[ 31 -16 -11   1 -36 -31   6   4 -29  11 -35   9  -1 -12  -2 -22  12   7
  21   9   5  16 -14  16   1  -5 -26   9 -30  18  22   0   8 -11] : k_824
[-47  10 -11  39 -20 -29  24  33  -5  12   1  25   0  -7  -6 -28   4   8
  -3 -23 -28  18  14  -4 -27  34   6  12  11   2  23   3  -8   2] : k_418
[ -1 -13 -16 -82  18   1  -7   4   4   1   1 -29 -27 -41   3  18 -21  -7
 -16   4  20  27   9   0  53 -21 -14   3   5   3 -15  21  15  -5] : k_206
[-44 -16  19 -41   9 -26  17  -1 -12  -6  -4  14   2 -34  23  -2 -18  -9
 -67  -9 -24  17  -1   0  -3 -36 -34  46  -1  -1   5   1  -5   5] : k_694
[ 17 -42 -28  38  -9 -50 -31 -12 -58  18  18  -7  -9 -20  -3  -3  23   7
 -13 -24 -22  35   5  -5   7  30 -33  18 -29  16  20  30 -22 -15] : k_732
[  2  -5  16 -16 -13  17  37 -13  -1 -35 -54  34  36  34  16 -13  15 -17
  47  -4 -14  19 -10  -3  -4  30   0   5  64 -38  16   1  24  27] : k_880
[ 14  24 -26  22  -9   1  -8  35   7  30 -21  26   3 -10  21 -10   2  10
  -3  35  16   3 -11 -11  -6 -10 -36  14 -20  16  12  16  25  -4] : k_804
[ 24 -13 -43  40 -18 -30   3 -29 -31  23 -13   5  -6  -8   4 -45   1   2
 -24 -13  -6  27  -4  15  -4 -19  -6  -2 -28  42  15   8 -13   4] : k_437
[ 33 -14 -13  28 -46 -49  13  15 -40  48 -32 -10   6 -32  -8 -47  -9  -6
   8  -6  11  27 -12  28   7  -2 -26  20 -21  26  21 -27  -1 -32] : k_824
[ -23  -16  -25 -114    8  -37   28  -64  -38   13   -2  -25   -1  -67
    8  -10  -19  -40   -9  -38   -8    3   17    3   22  -14   20   21
  -10   10   22   28    4   29] : k_694
[ 15  42 -39 -36 -22 -32  16  66   9  30 -21  -5 -28 -24  -7 -27   0  24
   6  19   9   0  -4  16   3 -20 -55   2 -30  14  11  27  -3 -12] : k_206
[  0   5 -20  26 -37 -11  38 -25 -37  11 -25  13  22   3  -2 -33  36 -18
   9   6  -2  -4   4  -2  -7 -11 -22  11 -21  16  28  -6   5   6] : k_804
[ 23  16  -2 -36  19  18   8 -47  12   6 -23  11  -8 -13  10 -24 -22   0
 -25  23 -14   6 -18  27  24 -22  22  -1 -17  30   0  16  15  15] : k_437
[-31  16 -35 -32  31  -9 -21 -48 -37  25   5  -2  -9 -25 -28 -18 -22  10
   8 -32   0  22  11  -7  46 -10  35   9  13  29  23  45   7  16] : k_804
[ -4  37   5  35 -40  -4  26  48  21  46 -40  27   0 -13  -9 -43   7  15
   1  16 -15  17 -10  32 -14  39  -6  12   9  14   3 -11  20 -10] : k_824
[ -7  -2 -29  61 -14 -24 -19  42  -5  44  -5   2  -5 -10 -15  -6  -1  16
 -19   0  13  25 -11   0 -10  24  -2   5   4  20  -5   8   5 -23] : k_804
[  7  19 -44 -35  10 -46  -3 -14 -28  -5  -3 -33  -7  11  -9 -13 -27  48
 -37 -13  17 -19   1  11  10 -87   5 -22 -11   6  22   7 -33 -11] : k_437
[-31 -11 -29  -2 -17 -46  27  -8 -32  22 -20   2   0 -31 -10 -32  15   5
 -12 -22  -7  30  10   9  -4  13  14   6 -17  27  23  28   3  15] : k_418
[ 42 -36 -26 -19 -13 -33  25  15 -13  40 -25 -27 -12 -30   2 -16  -5   2
 -19  -5  18  23 -16  16   4  17 -43   7 -26  17 -14  22 -10 -13] : k_418
[-49   5  -9 -42   3   8  21   5   7 -13 -26  11   8 -30  22  -2   7   3
 -45  16 -26   9  -2 -10  21   3  -5   2  20 -24  14 -28  14  18] : k_437
[-15 -28   4  20  -3 -19  33 -37 -32 -34 -33  23  23  22   2  -4  45 -30
  17 -26 -28  24   1  -6 -21  32  26  11  44 -26   8 -10   2  47] : k_206
[  6  47  -5  34  22  49 -13 -16  36  36  -3  34   1  -4  -8 -17 -16  -1
  23  15   6  18  -7   0  26  25  43   0  18  49 -18  29  47  16] : k_804
[-21 -20  16 -54   9 -24  13 -38   2 -34 -41  21  16  19  24  28   2 -10
 -27  14 -21   5  -5   4 -26 -23  16  11 -30   4  22   8  14  43] : k_464
[ 27  13 -21  24 -36 -12  22  34   8  40 -13  11  -4 -11   2 -15  12  24
  -6   1   2   4 -12   6 -17  20 -37   1  -5   8  -6  24   1 -15] : k_824
[ -3 -52  14 -12  10 -23 -17   7  -9 -28  -2 -32   1  14  34  49   3  -4
 -34   6   8  11  -4 -18   7 -30 -33  11 -30   3   3 -28  -9   2] : k_418
[-39   1  27 -46   6 -29  12 -39 -39 -38   5 -25  12   5  -2   9  10  -9
 -14 -40   2 -31  26  16  19 -67 -51  10  10 -19  20 -12 -30   3] : k_880
[ 12 -28 -10   5 -19 -31  -3 -10 -36  18 -20 -23  -5 -25   6 -15   4   3
 -21  -1  20   3   7  11   7 -28 -21  13 -34  26  21   7  -1 -17] : k_880
[-38 -23 -22  38  15 -40  -9   5 -16  -6  18 -15  26   6  21  14 -17   6
 -49  -8 -27  27   8 -30 -21 -42 -12   5 -11  10   7 -16 -23   0] : k_418
[-18  10 -22  13 -16 -42  -1  24 -22  15  -5 -11 -17 -28  -9 -31   0  -4
   2  -7  -2  19  22  11   6 -14  -3  10 -17  22  23 -19  -3  -6] : k_206
[ 51 -11 -15 -63 -16  10 -16  22   9  -2 -40 -12 -32 -18  -1   0 -35  14
  17  36  29  11 -11   2  37  26  23   0   0   8  10 -12  39 -28] : k_694
[-18 -20 -28   7 -16 -41   8 -17 -51  14  -5   2   3 -31  18 -31   8 -20
 -26 -31 -12  14  -1  -2  11 -23 -25  23 -10   7  40 -16 -20   9] : k_437
[ 10  25 -22  21 -18  -7  23   6  -3  42 -18   5  24 -18  16 -35   9 -11
   5  -2 -12  16   4   4  -9  24 -20   1  18   1   5  26  10   1] : k_880
[-53 -19  -3 -65  14 -26  -5  24 -12 -11  22 -21 -18 -39  10  18   4  -2
 -14 -27   1   4  14  -8  25  -1 -29   3   6 -37  20 -10 -17   8] : k_437
[-31 -18 -27   7 -32 -58  22  -2 -42   4   0  16  -1 -24  -7  -1  30  11
 -10 -35  -7  10  -7 -13   0  14 -19  16 -10  20  20  21 -11  -1] : k_804
[-38 -15  16   9  -9 -29 -35  13 -32  -8  22  -8  22  -1  18  34  18  -8
 -26   0 -47  45  -4 -19  17   4 -43  21   8 -28  19 -11 -14 -16] : k_824
[ 14  20 -14   7 -21  -9  -2  24  -8  32  -2   0  -8 -15   9 -35 -18  -4
 -21  19 -14  22   7   2  -3  -5 -37  24 -24  16  19   7  -1 -22] : k_694
[-60  -2  17   1  10 -13  -2   9   8 -10  10  13   9  15  -7  42  20  14
 -59 -18 -23  16   3  -7 -12  15  -6   2  24 -21 -11  28 -11  10] : k_464
[-19  21 -27  15 -21 -12  -9  57  21  19 -24  22 -15 -22  15  -5  18  28
 -24  10  -6  22 -13  -6   9  48  -8  -5  14   2  15  -6  19   6] : k_437
[ -3  -6 -19  -8 -12 -21  21 -25 -25  12 -18  -1   0  -8  -1 -20  12   2
 -34  -3 -11  11   7   7 -21  -6  23  10  -7  12   8  28   1  10] : k_694
[ 41  12  -7  -1 -33 -19  21   8  -2  45   1   6  -2 -21 -11 -31 -35  -8
  34 -26  13  12  -6  14   3  23 -53  18  -5  12  18  22  -4 -14] : k_824
[  5  25 -17 -48  29  17  30 -31  -5  21 -25  13   6 -32  -1 -28  20  -3
   9   1 -28 -14 -26   8  19  24   9  -3   8 -11   4  26   2  37] : k_437
[ 15  17 -36   9 -14 -30 -12  14 -28  33  12  -6 -12 -18   1 -27   3  12
  -5  -9 -17   4   3   9  18 -17 -34  15 -27  29  19  21 -18 -26] : k_732
[ 35  21 -14  41  26  26  -6 -15   4  28  -9  21  19  -7   4 -24   7 -32
  23  27 -26  29 -22   0   2  11  19   5   8  19 -20  24  21  18] : k_206
[-14  -3 -13 -39  25   5   1 -17 -16 -42 -16  -6   0   3  43   0  33 -25
  23   0  -5  17  27 -18  38 -59  -1   2  10   9  -1 -41  15  40] : k_206
[-18 -17  -7  23 -17 -22  17 -24 -24   2   0  21  -3   1   3 -23   4  -9
 -19 -32  -8  14   4   2 -17   2 -11  17  -9   5  38  18 -14  26] : k_437
[-13   8 -22  13 -19 -26   9   8 -13  39  -5 -11  -3 -19 -14  -2  22  12
 -34  -8  -7   7   7  -1   3  33  13  -5 -13  16   7  14  -4 -10] : k_464
[ 11  -7 -31  -7 -13 -28  -7 -17 -33  24   1 -17  -8 -14  -8  12  27   0
 -23 -19  -2  -2  -3   2  21   7  -8  -5 -20  20  -1  19 -16 -14] : k_464
[-33  -2  -8 -15  26  23  -6 -64   1   5   4  12   8 -16   0  -7 -13 -20
   2 -17 -40  29  15  -4  11  23  40   2  20  18   3  50  18  32] : k_880
[ 22 -30 -25 -11 -29 -16 -28 -22 -61   6 -12   5 -17 -37  -3 -14  33 -30
   4  -4   2  27  -8   8  41   7 -26  20 -18  25  15  14  11 -18] : k_694
[  5 -12 -42   9 -12 -24   4  -7 -47  33  -3 -16  -5 -31  -2 -26  29  -8
 -17 -18  -8   7   4  -4   4   5   7   8  -2  12   1   9 -11  -9] : k_694
[ 30   2   3 -28  -4 -13  -3 -21  -9   4 -14 -26  -6  10 -24 -18 -47  12
  36  -4  21  -4  10  15   6  -4   8  -4 -12  10  36  21   0 -11] : k_880
[-98  24  31 -50   0 -11  10  49  32 -24   7  31 -15 -24  18  -3  -8   4
 -26  -6 -30  38  34   1  -3   6 -10  26  20 -11  12  -3  21  18] : k_694
[-56  14  25 -38 -11  -5  28   9  30  -4   5   7  -8 -11  -1 -17 -59  -6
   0 -26 -25   8  27   4  -6   7 -29  26   6   6  34   0  -4   8] : k_880
[-14  -8 -26  43 -14 -28   2  15 -30  34  -4   9  -7 -43  -6 -42   4   6
 -28 -10   4  17  -5   9   6  -6  -6   9 -16  20  21  -6  -6 -11] : k_437
[ 32  -6 -50  18  -2  -3  -5 -32 -26  21 -14   9  13  -6   3  -5   2   1
 -11   7   5   7  -7 -17   0   1 -19  -2  -1  12   0  27   8  -1] : k_804
[ 40  -3 -28 -64  39  12 -20 -39 -17  21   0  -5  -9 -19  -8  -1 -33   0
   5  -6  20  11   3  -2  36 -18 -16  -4  -4   0  -3  57   4  -1] : k_464
[ 32  -2 -35  26 -18   7  -3 -35 -53  51  -4 -14   4 -34 -17 -46  17 -23
   6 -14  11   9   5  19  32  -2 -20   2   7  17   2  41  -3 -31] : k_880
[ 32  16 -40 -27  18 -40 -20 -48 -44 -11 -46  13   8   4  10 -34 -13  24
  19 -11   0  15  10  10  29 -44   5   6  -1  29  38   2  12  23] : k_732
[ -9 -15 -32  41  -4 -28 -35  17 -15  17  14  28  -3 -16   7  -6  -5  -7
  15 -25  -6  23  12 -10 -15  17 -35  21 -12  13  27  25   3  10] : k_732
[-21  -4 -27  40  -1 -16  15   6 -11  13  -6  30   3 -10  -5 -45   3  17
  -4 -12 -29  23  22   1 -27   8 -16  12  -9  16  14  14  -4  13] : k_732
[ 17  -5 -26  27   5  -4 -47  -1 -17   2  16   9 -14   1 -13  -3 -11 -30
  61 -26  14  44   5 -10  29  13   5   4  21  19  12  21  14  10] : k_206
[  1 -16   2 -70 -15 -28  31 -18  -5 -39 -26   6  17  18  36  24   3 -24
   6  -1 -26   7  -9  -6  -8   5 -32  11   0 -24  22   2  -2  25] : k_418
[-30   0  -8 -32   2   0  -9   4   7  -9  -1 -20  -2   0  19  19  -6  -1
 -52  -2  -8  15   4  -2  27 -17 -27  -2  15 -15   6 -18  -7   5] : k_437
[ 22 -20  -8  47  -9 -29  -4   7 -27  44  -6 -16   0 -23  -6 -36  -4  -7
  11 -13  -4  18   6   9 -17  28 -37  14 -26  15  16   9 -15 -10] : k_880
[-50 -15  28  -8  26 -22 -21   8  18  -4  35 -18  15 -19  45  24 -43 -26
 -25 -26 -27  39  27 -21   6 -13 -50  26   3   3   6 -20  -8  13] : k_880
[ 19  -5 -13  24  39  13 -13 -66 -35 -15 -13  22   0  14  -3 -33  -2 -23
   4   4 -20  10   3  12   1 -71  16  15 -11  31  -2  11  -2  26] : k_206
